Here is a tiny trained network, its code and every weight. The questions are about switching its units off for an input and a target symbol, where a switched-off unit gives its printed mean instead of its output.

import numpy as np


def w(rows, s, z=0):
    codes = np.array(rows[::2]) - 128.0
    scale = np.full(codes.shape[1], s)
    scale[-1] = z or s
    return codes * scale


def norm(h):
    return h / np.sqrt((h * h).mean(-1, keepdims=True) + 1e-5)


def f(y):
    return y / 2 * (1 + np.tanh(0.7978845608 * (y + 0.044715 * y**3)))


def softmax(a):
    e = np.exp(a - a.max(-1, keepdims=True))
    return e / e.sum(-1, keepdims=True)


def log_softmax(a):
    a = a - a.max(-1, keepdims=True)
    return a - np.log(np.exp(a).sum(-1, keepdims=True))


def net(x, mask):
    ids = ['αβγδζηθμξπτφψ'.index(c) for c in x.split()]
    T = len(ids)
    res = E[ids] + P[:T]
    u = 0
    for l in range(2):
        r = norm(res)
        for j in range(3):
            rows = slice(2 * j, 2 * j + 2)
            q, k, v = (r @ M[l][rows].T for M in (Q, K, V))
            z = softmax(np.where(np.tri(T) > 0, q @ k.T / 2**0.5, -1e9)) @ v
            o = O[l][rows]
            res = res + np.where(mask[u + j], z, o[:, -1]) @ o[:, :-1]
        u += 3
        y = f(norm(res) @ A[l][:, :-1].T + A[l][:, -1])
        res = res + np.where(mask[u : u + 4], y, B[l][:, -1]) @ B[l][:, :-1]
        u += 4
    return log_softmax(norm(res)[-1] @ U[:, :-1].T + U[:, -1])


Q, K, V, O, A, B = {}, {}, {}, {}, {}, {}
E = w([
[138,153,128,136],'α',
[92,177,4,164],'β',
[100,130,121,120],'γ',
[101,130,121,120],'δ',
[127,121,165,135],'ζ',
[122,26,196,139],'η',
[123,123,150,99],'θ',
[73,145,168,144],'μ',
[131,102,143,128],'ξ',
[120,120,103,109],'π',
[140,112,109,112],'τ',
[145,79,93,172],'φ',
[147,99,133,118],'ψ',
],0.03)
P = w([
[81,2,143,66],'0',
[84,25,146,94],'1',
[88,48,146,129],'2',
[88,82,136,154],'3',
[90,107,134,182],'4',
[100,134,135,196],'5',
[114,158,136,204],'6',
[144,194,152,208],'7',
[147,211,153,198],'8',
[135,227,153,188],'9',
],0.0038)
Q[0] = w([
[96,108,155,163],'0.h1',
[138,147,198,172],'0.h1',
[45,159,7,62],'0.h2',
[67,95,159,203],'0.h2',
[101,114,111,107],'0.h3',
[111,84,178,178],'0.h3',
],0.014)
K[0] = w([
[94,135,127,164],'0.h1',
[120,112,70,230],'0.h1',
[48,188,95,32],'0.h2',
[148,173,94,254],'0.h2',
[116,93,82,182],'0.h3',
[217,114,192,206],'0.h3',
],0.012)
V[0] = w([
[81,159,69,110],'0.h1',
[99,155,208,48],'0.h1',
[83,229,117,118],'0.h2',
[105,67,2,178],'0.h2',
[92,179,221,13],'0.h3',
[78,130,86,181],'0.h3',
],0.0036)
O[0] = w([
[134,176,100,192,179],'0.h1',
[197,171,77,18,253],'0.h1',
[217,150,136,82,112],'0.h2',
[125,128,182,254,221],'0.h2',
[94,73,190,237,250],'0.h3',
[61,159,90,148,182],'0.h3',
],0.0033,0.00083)
A[0] = w([
[144,231,142,186,10],'0.n1',
[83,170,2,71,5],'0.n2',
[147,42,99,82,117],'0.n3',
[51,111,136,102,28],'0.n4',
],0.008,0.0026)
B[0] = w([
[82,67,113,164,210],'0.n1',
[130,142,170,255,254],'0.n2',
[93,179,109,215,220],'0.n3',
[168,87,87,160,237],'0.n4',
],0.0085,0.0021)
Q[1] = w([
[47,136,98,189],'1.h1',
[123,66,76,130],'1.h1',
[35,126,139,206],'1.h2',
[30,170,249,156],'1.h2',
[185,126,142,56],'1.h3',
[131,73,131,160],'1.h3',
],0.02)
K[1] = w([
[181,174,174,214],'1.h1',
[203,61,114,190],'1.h1',
[145,173,182,234],'1.h2',
[73,249,232,143],'1.h2',
[58,118,93,38],'1.h3',
[197,76,106,202],'1.h3',
],0.012)
V[1] = w([
[220,67,130,136],'1.h1',
[199,109,69,166],'1.h1',
[82,91,82,105],'1.h2',
[88,119,188,127],'1.h2',
[254,80,77,149],'1.h3',
[130,91,241,181],'1.h3',
],0.0085)
O[1] = w([
[226,131,93,91,100],'1.h1',
[194,60,189,35,138],'1.h1',
[100,172,170,245,144],'1.h2',
[115,178,36,156,205],'1.h2',
[198,62,87,255,127],'1.h3',
[49,26,131,102,254],'1.h3',
],0.0067,0.0049)
A[1] = w([
[148,38,53,140,3],'1.n1',
[91,99,83,56,91],'1.n2',
[110,255,17,74,150],'1.n3',
[135,69,79,200,169],'1.n4',
],0.011,0.0058)
B[1] = w([
[18,179,245,161,147],'1.n1',
[117,177,157,49,132],'1.n2',
[179,120,65,166,142],'1.n3',
[163,169,134,74,254],'1.n4',
],0.013,0.0092)
U = w([
[127,117,120,143,123],'α',
[150,104,71,167,193],'β',
[99,184,249,118,2],'γ',
[124,101,123,98,159],'δ',
[128,84,125,13,134],'ζ',
[142,32,119,146,203],'η',
[130,121,31,72,165],'θ',
[46,141,126,233,57],'μ',
[192,168,127,70,162],'ξ',
[163,201,136,193,100],'π',
[107,131,112,118,111],'τ',
[167,99,162,215,149],'φ',
[178,85,82,136,217],'ψ',
],0.014,0.0074)

Each question gives the input, a string of symbols that net reads in full, and the target symbol t.
The units are the heads (2 rows each of Q, K, V and O) and the neurons (one row each of A and B). Each row of codes is followed by its name. A weight is (code - 128) times the scale printed after its matrix; where a second scale follows, it is the last column's (O, A, B and U).
mask holds one flag per unit, layer by layer, with each layer's heads first. A switched-off unit (its flag False) gives its mean, the last column of its rows in O or B, instead of its output. The means were averaged over made-up inputs and are rounded, as every weight is.
A unit's drop is (log p(t) with every unit on - log p(t) with that unit switched off) / (log p(t) with every unit on - log p(t) with every unit switched off).
The circuit of an input: a set's keep is (log p(t) with only the set's units on - log p(t) with every unit switched off) / (log p(t) with every unit on - log p(t) with every unit switched off). Starting from the 12 units with the biggest drops (on a tie, the unit counted first), units are removed one at a time, each time the one whose removal leaves the highest keep (on an exact tie, the one counted first), for as long as the keep stays at least 0.8.
circuit, biggest first: the units of the circuit, biggest drop first
k most important neurons: the k neurons with the biggest drops, biggest first
top k neurons in layer l: the k neurons of layer l with the biggest drops, biggest first
heads that matter: for each layer, one digit per head in row order, 1 if its drop is at least 0.15 and else 0, layers parted by /
input γ α ψ μ μ δ δ ζ, target μ: circuit, biggest first => (1.h1, 1.n4)
input δ δ μ η θ τ α, target ξ: heads that matter => 000 / 101
input δ α μ δ μ ψ α, target γ: circuit, biggest first => (0.n1, 0.n3, 1.n1, 1.h1)
input θ δ δ φ ψ, target γ: heads that matter => 010 / 000
input γ ζ ξ δ μ π, target π: circuit, biggest first => (0.n2, 1.n4)
input ζ η β ζ γ α, target θ: heads that matter => 000 / 010
input γ δ δ δ δ α δ γ α, target μ: circuit, biggest first => (0.n4, 1.n4, 0.n1, 1.h3)
input ψ δ α τ, target ξ: circuit, biggest first => (1.n4, 0.n3, 1.h1)
input δ δ η α δ μ ψ γ δ, target γ: top 3 neurons in layer 0 => (0.n3, 0.n1, 0.n4)
input δ τ δ, target ξ: 4 most important neurons => (0.n3, 1.n4, 0.n2, 1.n1)
input ζ δ δ, target θ: top 2 neurons in layer 0 => (0.n4, 0.n3)
input α φ δ ζ, target φ: circuit, biggest first => (1.h3)
input ξ ξ θ, target θ: top 3 neurons in layer 0 => (0.n1, 0.n2, 0.n3)
input δ δ α δ τ δ, target ξ: 2 most important neurons => (0.n3, 0.n1)
input η π δ, target ζ: heads that matter => 000 / 111
input ψ α τ η ψ τ, target γ: 3 most important neurons => (1.n1, 0.n3, 1.n4)
input α τ α, target ξ: top 2 neurons in layer 0 => (0.n3, 0.n1)
input α φ δ, target π: heads that matter => 001 / 001
input α α δ, target μ: circuit, biggest first => (0.n2, 1.h2, 0.n1)
input δ η α α ζ τ, target ξ: heads that matter => 000 / 001
input ζ φ δ α δ φ δ ψ δ δ, target γ: 4 most important neurons => (0.n3, 0.n4, 0.n1, 1.n4)
